[[150 122 127 125 127 131 142 135 123 134 129 122 120 130 140 122]
 [132 107 122 132 124 132 129 128 120 121 136 129 115 114 134 122]
 [116 127 118 130 124 136 137 123 121 121 127 122 115 136 111 122]
 [126 143 116 129 120 118 137 139 141 132 121 129 120 130 131 135]
 [110 133 122 129 131 126 123 117 135 129 136 141 131 145 125 125]
 [119 139 127 125 134 119 125 123 144 139 119 137 143 125 126 128]
 [116 130 109 123 119 129 129 121 133 124 123 134 112 127 121 120]] >> 127

[[149 128 104 129 133 141 139 140 120 127 139 122 150 143 139]
 [141 113 124 134 110 125 106 140 130 108 134 136 146 139 140]
 [148 122 122 111 118 120 106 128 107 138 136 143 134 141 137]
 [147 128 109 128 126 141 140 138 123 126 132 128 151 145 140]
 [147 121 123 112 117 121 106 128 107 136 135 142 135 142 137]
 [141 123 119 132 112 134 137 140 128 120 121 130 153 146 138]
 [141 114 123 135 110 124 110 141 132 109 131 136 147 139 139]
 [139 115 126 125 109 128 105 135 119 114 135 136 145 144 141]] >> 104

[[137 132 148 118 132 125 119 151 143 122]
 [129 110 141 112 113 129 137 143 143 114]
 [124 139 114 101 115 136 112 121 123 111]
 [119 137 115 137 138 118 112 110 107 135]
 [138 118 107 136 125 128 140 118 130 134]
 [124 137 110 118 123 131 116 114 118 123]
 [130 112 135 110 111 132 137 140 142 112]
 [122 133 124 148 144 114 119 117 113 142]
 [124 129 121 131 131 122 121 120 119 129]
 [125 112 138 113 113 130 136 139 138 113]] >> 148

[[109 145 123 143 141 138 107 114 138 111 139]
 [147 141 123 116 121 114 144 149 134 136 134]
 [149 114 139 140 120 107 131 134 120 122 141]
 [134 129 144 133 125 116 110 136 121 145 108]
 [141 112 111 139 141 136 117 138 111 139 143]
 [133 148 131 132 121 130 120 117 123 129 147]
 [128 123 135 112 139 145 114 140 128 118 124]
 [139 113 130 115 112 141 120 128 113 137 109]] >> 123

[[107 135 116 122 153 136 125]
 [129 109 129 133 125 121 145]
 [143 136 114 112 124 146 130]
 [129 117 124 126 129 126 140]
 [125 134 136 138 121 122 121]
 [108 134 126 132 146 131 127]
 [134 133 137 135 120 120 119]] >> 116
---
142  116  134  126  135  134  114
107  134  117  127  117  118  144
143  128  137  146  138  126  118
Answer: 143

146   99  125  149
157  115  119  145
141  109  128  135
Answer: 141

150  140  126  146  107
147  144  105  100  126
114  145  109  136  153
Answer: 114

133  115  135  133  138  127  113
147  100  109  112  114  113  103
123  137  110  107  105  126  136
Answer: 123

131  140  140  125  138  120  136
121  105  117  128  120  139  118
115  110  137  130  138  118  121
Answer: 115

130  132  125  132  102  147
109  131  110  108  130  127
110  132  110  110  135  128
Answer: 110

106  106  111  144  136  117
155  146  139  127  128  150
145  126  118  144  144  150
Answer: 145

132  134  124  124  157  128
130  134  126  120  157  126
131  132  128  119  143  126
Answer: 131

119  132  156  140
121  146  141  125
150  128  105  114
Answer: 150
---
array([[117, 143, 120, 126, 132, 106],
       [116, 142, 119, 125, 131, 106],
       [115, 144, 118, 124, 130, 104]]) result: 104

array([[124, 108, 118, 137],
       [151, 121, 123, 128],
       [139, 124, 132, 149]]) result: 149

array([[137, 111, 127, 110, 105],
       [132, 126, 140, 136, 104],
       [108, 137, 144, 158, 137]]) result: 137

array([[130, 116, 117, 141, 151, 119, 150],
       [131, 114, 116, 144, 154, 117, 153],
       [126, 141, 139, 114, 104, 138, 105]]) result: 105

array([[111, 124, 129, 117, 132, 122, 120],
       [112, 124, 127, 118, 133, 122, 119],
       [125, 131, 151, 124, 110, 132, 144]]) result: 144

array([[133, 124, 133, 153, 133, 125, 125],
       [133, 146, 121, 114, 131, 129, 133],
       [137, 133, 122, 136, 132, 124, 124]]) result: 124
---
Q:
[[134 133 105 139 146]
 [152 106 127 113 134]
 [129 147 131 151 139]]
A: 106

Q:
[[138 136 156 151]
 [140 133 152 149]]
A: 133

Q:
[[133 134 121 113 106]
 [114 125 127 120 132]
 [122 125 118 127 139]]
A: 125

Q:
[[144 137 139 126  99 135]
 [106 124 140 116 128 123]]
A: 124

Q:
[[120 148 116 147 146 128 150]
 [133 105 123 147 125 115 142]
 [120 136 138 151 131 117 116]]
A: 105

Q:
[[129 132 130 128 126 130 135]
 [136 137 125 124 149 120 129]]
A: 137

Q:
[[111 149 136 126]
 [115 150 127 126]
 [127 127 140 119]]
A: 150

Q:
[[151 146 132 114 124 143]
 [142 126 125 142 133 142]]
A: 126
---
[[149 130 132 122]
 [143 122 130 115]
 [138 120 129 113]] 149, 113

[[129 142 100 137 126 130]
 [134 113 101 135 120 136]] 129, 136

[[134 129 130 130 142]
 [125 130 120 119 104]] 134, 104

[156 136 128 101 140] 156, 140

[[127 101 131 141 126 115 129]
 [123 137 115 129 122 123 127]] 127, 127

[131 158 123 107 132 147 129] 131, 129

[110 124 154 123 124 127 134] 110, 134
---
[155 151 156 147 128] >> 156
[136 150 124 110 154] >> 124
[119 130 102 135 114] >> 102
[108 126 138 143 150] >> 138
[138 131 111 123 102] >> 111
[150 110 115 132 111] >> 115
[119 141 104 128 133] >> 104
[103 141 145 110 106] >> 145
[130 103 141 115 143] >> 141
---
[[138 130 132 120 134 106]
 [133 128 122 131 120 131]] ans = 120

[[139 121 153 122 117 146 141]
 [140 124 153 115 108 148 137]] ans = 148

[[128 123 126 116 111 122 117]
 [140 128 136 117 104 116 133]] ans = 116

[[ 99  98 106 102 110]
 [140 135 133 148 139]] ans = 148

[[123 129 104 124 151]
 [125 133 104 121 150]] ans = 121

[[132 140 128 128 151 147]
 [140 151 128 132 136 147]] ans = 136

[[108 115 127 141]
 [150 135 106 130]] ans = 106

[[135 105 142 131 139 137 120]
 [119 120 134 103 141 131 139]] ans = 131

[[122 139 108 119 109 145]
 [131 151 106 141 138 110]] ans = 138
---
[[130 153 140 113 103 125 132]
 [129 103 117 122 123 123 106]]
125

[[144 133 146 128 110 116 146]
 [118 132 122 150 126 131 118]]
116

[[125 127 147 112 138]
 [116 114 139  98 140]]
112

[[128 103 127 132 128 107]
 [126 132 127 132 121 152]]
128

[[122 114 155 117 140]
 [123 123 127 153 114]]
117

[[106 158 129 119 131 140 142]
 [ 99 151 117 119 142 125 155]]
140

[[126 111 154 133 122 118]
 [136 116 141 126 139 151]]
122

[[128 113 105 139]
 [100 128 120 131]]
105

[[138 106 147 112 123 139 138]
 [123 138 106 147 112 123 139]]
139
---
[142 153 146 128 123 137 145] 123
[149 147 135 140 152 119] 140
[118 102 112 139] 102
[117 147 105 128 152 155 132] 152
[100 142 131 126] 142
[138 134 142 122 152 145 148] 152
[147 113 156 112 126 138] 112
[108 134 105 109 112 136 116] 112
---
143,131,129,155,137,136
128,123,123,133,120,148
120,123,117,126,111,146
ans = 120

111,152,103,111
106,132,136,115
ans = 103

149,102,140,139,115,128,117
126,131,118,138,125,113,126
ans = 128

141,142,104,151,150
118,119,155,118,114
ans = 151

157,140,120,137
116,138,150,127
134,126,124,144
ans = 150

142,104,102,123
127,126,137,123
125,101,118,117
ans = 137
